Below is a small trained network, with its code and all its weights. Each question gives an input and a class and asks what happens when units are switched off, that is, made to give their printed mean instead of their output.

import numpy as np


def w(rows, s, z=0):
    codes = np.array(rows[::2]) - 128.0
    scale = np.full(codes.shape[1], s)
    scale[-1] = z or s
    return codes * scale


def norm(h):
    return h / np.sqrt((h * h).mean(-1, keepdims=True) + 1e-5)


def f(y):
    return np.maximum(y, 0)


def log_softmax(a):
    a = a - a.max(-1, keepdims=True)
    return a - np.log(np.exp(a).sum(-1, keepdims=True))


def net(x, mask):
    res = np.array(x, float).reshape(1, 6) / 4 @ E
    u = 0
    for l in range(3):
        y = f(norm(res) @ A[l][:, :-1].T + A[l][:, -1])
        res = res + np.where(mask[u : u + 11], y, B[l][:, -1]) @ B[l][:, :-1]
        u += 11
    return log_softmax(norm(res)[-1] @ U[:, :-1].T + U[:, -1])


A, B = {}, {}
E = w([
[114,150,171,11,44,81,253],'x0',
[55,104,171,52,129,92,79],'x1',
[54,111,212,175,54,147,70],'x2',
[212,158,213,71,58,195,36],'x3',
[72,80,18,114,114,91,162],'x4',
[220,138,208,44,77,80,109],'x5',
],0.0043)
A[0] = w([
[93,116,102,153,170,136,70,13],'L0N0',
[153,114,34,184,113,145,109,3],'L0N1',
[110,125,108,255,163,130,154,106],'L0N2',
[107,113,108,88,222,88,115,115],'L0N3',
[127,99,101,180,147,49,103,76],'L0N4',
[163,133,66,82,137,102,181,140],'L0N5',
[59,138,107,123,139,213,138,159],'L0N6',
[48,148,143,118,103,124,169,80],'L0N7',
[74,119,128,100,107,88,130,53],'L0N8',
[101,132,64,171,159,137,211,95],'L0N9',
[135,118,63,118,101,130,102,11],'L0N10',
],0.018,0.0037)
B[0] = w([
[82,167,107,180,158,178,109,191],'L0N0',
[109,136,252,130,148,168,133,199],'L0N1',
[77,169,131,229,154,176,155,249],'L0N2',
[158,227,134,92,130,103,122,193],'L0N3',
[124,123,54,161,73,125,133,184],'L0N4',
[163,48,118,104,186,67,130,215],'L0N5',
[82,176,151,146,154,69,119,197],'L0N6',
[84,136,124,82,131,169,153,191],'L0N7',
[90,105,139,79,116,162,137,173],'L0N8',
[187,113,77,137,39,43,153,242],'L0N9',
[85,147,201,106,156,104,139,148],'L0N10',
],0.023,0.012)
A[1] = w([
[47,57,105,95,148,149,85,64],'L1N0',
[85,75,102,157,143,167,2,7],'L1N1',
[111,151,122,164,89,117,120,147],'L1N2',
[153,106,105,89,151,158,166,69],'L1N3',
[168,74,139,141,227,145,67,113],'L1N4',
[121,149,168,99,135,99,152,58],'L1N5',
[183,181,121,112,59,169,152,103],'L1N6',
[217,150,193,117,107,201,144,215],'L1N7',
[151,127,124,170,186,172,160,72],'L1N8',
[119,152,120,154,133,149,139,90],'L1N9',
[51,79,97,75,168,189,159,79],'L1N10',
],0.017,0.0021)
B[1] = w([
[121,70,180,134,73,165,189,208],'L1N0',
[154,113,156,76,203,11,137,176],'L1N1',
[86,96,140,83,141,154,53,255],'L1N2',
[64,146,169,147,148,52,86,191],'L1N3',
[128,191,121,27,179,110,86,208],'L1N4',
[170,79,134,119,130,156,23,221],'L1N5',
[87,164,140,73,46,169,130,195],'L1N6',
[212,151,104,131,53,172,77,242],'L1N7',
[108,141,84,133,2,114,98,212],'L1N8',
[113,132,181,172,143,111,94,228],'L1N9',
[108,40,208,186,105,119,161,245],'L1N10',
],0.016,0.0059)
A[2] = w([
[118,129,92,159,136,144,135,87],'L2N0',
[99,177,80,181,114,178,172,61],'L2N1',
[111,111,67,191,179,152,112,85],'L2N2',
[106,139,125,143,205,149,126,129],'L2N3',
[153,124,104,153,180,167,144,83],'L2N4',
[113,178,86,180,163,165,145,60],'L2N5',
[168,87,5,193,127,104,145,68],'L2N6',
[93,189,76,207,163,191,154,6],'L2N7',
[138,137,114,165,162,181,162,57],'L2N8',
[156,153,137,181,154,147,148,44],'L2N9',
[151,125,79,172,130,159,156,58],'L2N10',
],0.017,0.0024)
B[2] = w([
[130,122,162,141,110,99,105,159],'L2N0',
[138,148,118,168,217,135,84,228],'L2N1',
[88,222,165,91,76,112,192,176],'L2N2',
[155,186,111,175,103,127,151,169],'L2N3',
[112,115,108,149,83,114,66,131],'L2N4',
[78,78,145,157,157,123,94,210],'L2N5',
[139,135,5,171,119,167,190,182],'L2N6',
[64,232,134,148,159,110,77,254],'L2N7',
[45,150,118,87,87,103,113,152],'L2N8',
[55,136,94,108,92,117,113,170],'L2N9',
[101,145,168,102,110,104,148,149],'L2N10',
],0.022,0.0094)
U = w([
[81,15,206,105,114,160,193,164],'0',
[37,234,133,224,167,160,103,171],'1',
[182,159,137,95,51,214,84,146],'2',
[191,123,126,37,192,69,95,147],'3',
[158,105,10,163,107,73,224,141],'4',
[136,120,121,166,210,230,151,2],'5',
[137,123,148,167,185,219,170,8],'6',
[119,104,102,139,170,230,169,11],'7',
],0.012,0.008)

Each question gives the input, the list of numbers given to net, and the class t.
The units are the neurons (one row each of A and B). Each row of codes is followed by its name. A weight is (code - 128) times the scale printed after its matrix; where a second scale follows, it is the last column's (A, B and U).
mask holds one flag per neuron, layer by layer. A switched-off neuron (its flag False) gives its mean, the last column of its row in B, instead of its output. The means were averaged over made-up inputs and are rounded, as every weight is.
A unit's drop is (log p(t) with every unit on - log p(t) with that unit switched off) / (log p(t) with every unit on - log p(t) with every unit switched off).
The circuit of an input: a set's keep is (log p(t) with only the set's units on - log p(t) with every unit switched off) / (log p(t) with every unit on - log p(t) with every unit switched off). Starting from the 12 units with the biggest drops (on a tie, the unit counted first), units are removed one at a time, each time the one whose removal leaves the highest keep (on an exact tie, the one counted first), for as long as the keep stays at least 0.8.
units of the circuit, in order: the units of the circuit, biggest drop first
most important unit: the unit with the biggest drop
top k neurons: the k neurons with the biggest drops, biggest first
k most important neurons of layer l: the k neurons of layer l with the biggest drops, biggest first
drop of u: that unit's drop, to one decimal
input [1,-1,-6,2,-4,-6], class 4: top 2 neurons -> (L0N9 L0N5)
input [6,-6,1,2,5,3], class 3: units of the circuit, in order -> (L0N5 L0N2)
input [8,2,-3,5,6,-8], class 4: units of the circuit, in order -> (L0N9 L0N5)
input [6,-4,8,7,5,-7], class 0: most important unit -> L0N2
input [-1,-3,0,5,-5,-3], class 2: 3 most important neurons of layer 0 -> (L0N2 L0N5 L0N0)
input [1,3,2,1,-7,-2], class 2: top 4 neurons -> (L0N2 L0N0 L0N5 L0N8)
input [2,5,-4,7,-5,-6], class 3: units of the circuit, in order -> (L0N2 L2N7)
input [7,-7,4,4,-3,2], class 2: top 2 neurons -> (L0N2 L0N5)
input [5,1,-7,6,-6,-6], class 3: top 2 neurons -> (L0N9 L0N2)
input [-1,-3,6,2,-1,5], class 2: top 4 neurons -> (L0N5 L0N2 L0N0 L0N6)
input [-2,-4,3,-4,7,6], class 4: top 3 neurons -> (L0N9 L0N4 L0N5)
input [-3,-2,3,2,-6,2], class 2: top 3 neurons -> (L0N5 L0N2 L1N7)
input [6,7,-2,1,6,-4], class 0: top 2 neurons -> (L0N8 L0N7)
input [3,-7,5,-6,3,2], class 4: units of the circuit, in order -> (L0N9)
input [-2,-2,-1,6,0,1], class 2: 4 most important neurons of layer 0 -> (L0N5 L0N2 L0N0 L0N6)
input [6,-5,4,-4,-2,8], class 0: top 2 neurons -> (L0N9 L0N3)
input [-1,4,8,-5,1,1], class 0: 3 most important neurons of layer 0 -> (L0N8 L0N3 L0N9)
input [-1,5,5,7,-5,6], class 2: top 2 neurons -> (L0N5 L0N0)
input [-1,-8,-2,8,8,-4], class 0: 2 most important neurons of layer 2 -> (L2N7 L2N1)
input [5,-5,6,-7,-1,4], class 0: most important unit -> L0N7
input [7,-1,-8,-1,3,-3], class 4: drop of L0N9 -> 0.3
